Below is a small trained network, with its code and all its weights. Each question gives an input and a class and asks what happens when units are switched off, that is, made to give their printed mean instead of their output.

import numpy as np


def w(rows, s, z=0):
    codes = np.array(rows[::2]) - 128.0
    scale = np.full(codes.shape[1], s)
    scale[-1] = z or s
    return codes * scale


def norm(h):
    return h / np.sqrt((h * h).mean(-1, keepdims=True) + 1e-5)


def f(y):
    return np.maximum(y, 0)


def log_softmax(a):
    a = a - a.max(-1, keepdims=True)
    return a - np.log(np.exp(a).sum(-1, keepdims=True))


def net(x, mask):
    res = np.array(x, float).reshape(1, 4) / 4 @ E
    u = 0
    for l in range(3):
        y = f(norm(res) @ A[l][:, :-1].T + A[l][:, -1])
        res = res + np.where(mask[u : u + 8], y, B[l][:, -1]) @ B[l][:, :-1]
        u += 8
    return log_softmax(norm(res)[-1] @ U[:, :-1].T + U[:, -1])


A, B = {}, {}
E = w([
[116,123,255,146,210],'x0',
[123,170,161,63,108],'x1',
[110,125,141,129,114],'x2',
[85,196,97,156,176],'x3',
],0.0092)
A[0] = w([
[118,117,139,254,82,23],'0.n0',
[104,57,91,97,202,2],'0.n1',
[103,66,146,226,132,98],'0.n2',
[141,146,187,127,44,175],'0.n3',
[157,103,65,204,139,142],'0.n4',
[80,188,137,177,143,73],'0.n5',
[95,63,158,129,160,27],'0.n6',
[170,159,89,133,120,131],'0.n7',
],0.0099,0.0024)
B[0] = w([
[185,189,113,24,183,199],'0.n0',
[164,184,126,185,144,147],'0.n1',
[158,213,108,12,155,244],'0.n2',
[65,131,121,56,162,222],'0.n3',
[162,185,113,74,110,254],'0.n4',
[53,1,121,110,113,217],'0.n5',
[120,85,161,162,80,196],'0.n6',
[93,89,152,127,146,199],'0.n7',
],0.0071,0.0041)
A[1] = w([
[188,68,168,111,90,68],'1.n0',
[122,137,145,111,103,75],'1.n1',
[147,112,170,192,144,199],'1.n2',
[96,186,93,156,135,121],'1.n3',
[199,142,172,176,185,65],'1.n4',
[151,90,207,169,88,87],'1.n5',
[250,137,118,105,132,153],'1.n6',
[113,68,150,165,176,254],'1.n7',
],0.014,0.0019)
B[1] = w([
[121,3,90,154,209,216],'1.n0',
[145,112,138,46,211,166],'1.n1',
[141,191,147,221,35,177],'1.n2',
[158,84,186,153,182,216],'1.n3',
[117,232,155,100,71,197],'1.n4',
[74,151,107,143,84,185],'1.n5',
[73,141,72,75,174,253],'1.n6',
[59,105,91,139,23,227],'1.n7',
],0.0083,0.0049)
A[2] = w([
[87,65,131,73,133,222],'2.n0',
[93,92,117,152,170,105],'2.n1',
[84,158,108,188,170,103],'2.n2',
[124,169,86,162,124,186],'2.n3',
[188,99,43,132,72,115],'2.n4',
[109,175,11,96,81,170],'2.n5',
[132,58,84,109,169,128],'2.n6',
[129,147,222,95,156,254],'2.n7',
],0.012,0.0028)
B[2] = w([
[117,166,93,162,169,241],'2.n0',
[114,86,79,106,137,157],'2.n1',
[134,5,97,67,138,160],'2.n2',
[73,138,137,73,112,167],'2.n3',
[140,110,168,138,75,182],'2.n4',
[145,152,171,158,140,254],'2.n5',
[89,156,172,150,112,205],'2.n6',
[203,170,84,133,87,209],'2.n7',
],0.012,0.0093)
U = w([
[117,145,181,159,5,164],'0',
[148,168,101,59,144,181],'1',
[74,15,100,85,153,176],'2',
[86,144,116,116,118,253],'3',
[139,105,133,158,159,30],'4',
[209,27,159,118,94,13],'5',
],0.013,0.0041)

Each question gives the input, the list of numbers given to net, and the class t.
The units are the neurons (one row each of A and B). Each row of codes is followed by its name. A weight is (code - 128) times the scale printed after its matrix; where a second scale follows, it is the last column's (A, B and U).
mask holds one flag per neuron, layer by layer. A switched-off neuron (its flag False) gives its mean, the last column of its row in B, instead of its output. The means were averaged over made-up inputs and are rounded, as every weight is.
A unit's drop is (log p(t) with every unit on - log p(t) with that unit switched off) / (log p(t) with every unit on - log p(t) with every unit switched off).
The circuit of an input: a set's keep is (log p(t) with only the set's units on - log p(t) with every unit switched off) / (log p(t) with every unit on - log p(t) with every unit switched off). Starting from the 12 units with the biggest drops (on a tie, the unit counted first), units are removed one at a time, each time the one whose removal leaves the highest keep (on an exact tie, the one counted first), for as long as the keep stays at least 0.8.
circuit, biggest first: the units of the circuit, biggest drop first
top k neurons: the k neurons with the biggest drops, biggest first
k most important neurons of layer l: the k neurons of layer l with the biggest drops, biggest first
drop of u: that unit's drop, to one decimal
input [-1,-6,-1,8], class 2: circuit, biggest first : [2.n2]
input [-4,-7,-3,-5], class 1: circuit, biggest first : [1.n6, 0.n4, 2.n5]
input [-5,-4,-2,4], class 0: top 2 neurons : [2.n4, 1.n0]
input [-6,-4,3,-5], class 0: circuit, biggest first : [2.n4, 2.n5]
input [8,-8,6,-2], class 0: 2 most important neurons of layer 1 : [1.n2, 1.n7]
input [5,-3,-8,-6], class 3: 2 most important neurons of layer 0 : [0.n2, 0.n5]
input [-5,0,-3,1], class 0: top 3 neurons : [2.n4, 0.n2, 0.n0]
input [-6,-2,-4,3], class 0: circuit, biggest first : [2.n4, 2.n5]
input [-4,6,-7,7], class 2: 2 most important neurons of layer 1 : [1.n3, 1.n4]
input [1,-7,1,5], class 1: top 2 neurons : [0.n2, 0.n0]
input [6,-3,-6,-5], class 0: top 3 neurons : [1.n4, 1.n2, 0.n5]
input [3,-7,-6,6], class 1: top 3 neurons : [0.n2, 0.n4, 0.n0]
input [2,8,5,-8], class 1: top 3 neurons : [0.n3, 2.n7, 0.n5]
input [5,2,6,-7], class 2: circuit, biggest first : [1.n0]
input [-3,5,5,8], class 2: top 2 neurons : [2.n2, 0.n2]
input [5,-2,-1,7], class 2: top 2 neurons : [0.n5, 2.n2]
input [6,3,-4,-8], class 2: top 2 neurons : [1.n0, 2.n5]
input [-2,-6,1,-5], class 1: 3 most important neurons of layer 0 : [0.n2, 0.n4, 0.n0]
input [-6,1,-2,5], class 0: top 2 neurons : [1.n6, 2.n4]
input [4,3,4,-7], class 2: most important neuron of layer 2 : [2.n5]
input [1,-8,1,-8], class 1: 2 most important neurons of layer 0 : [0.n2, 0.n0]
input [0,0,0,4], class 2: 2 most important neurons of layer 2 : [2.n7, 2.n1]
input [-3,-4,4,0], class 1: drop of 1.n7 : 0.1
input [3,3,-5,6], class 2: drop of 2.n2 : 0.1
input [-2,2,-4,8], class 2: drop of 2.n2 : 0.1
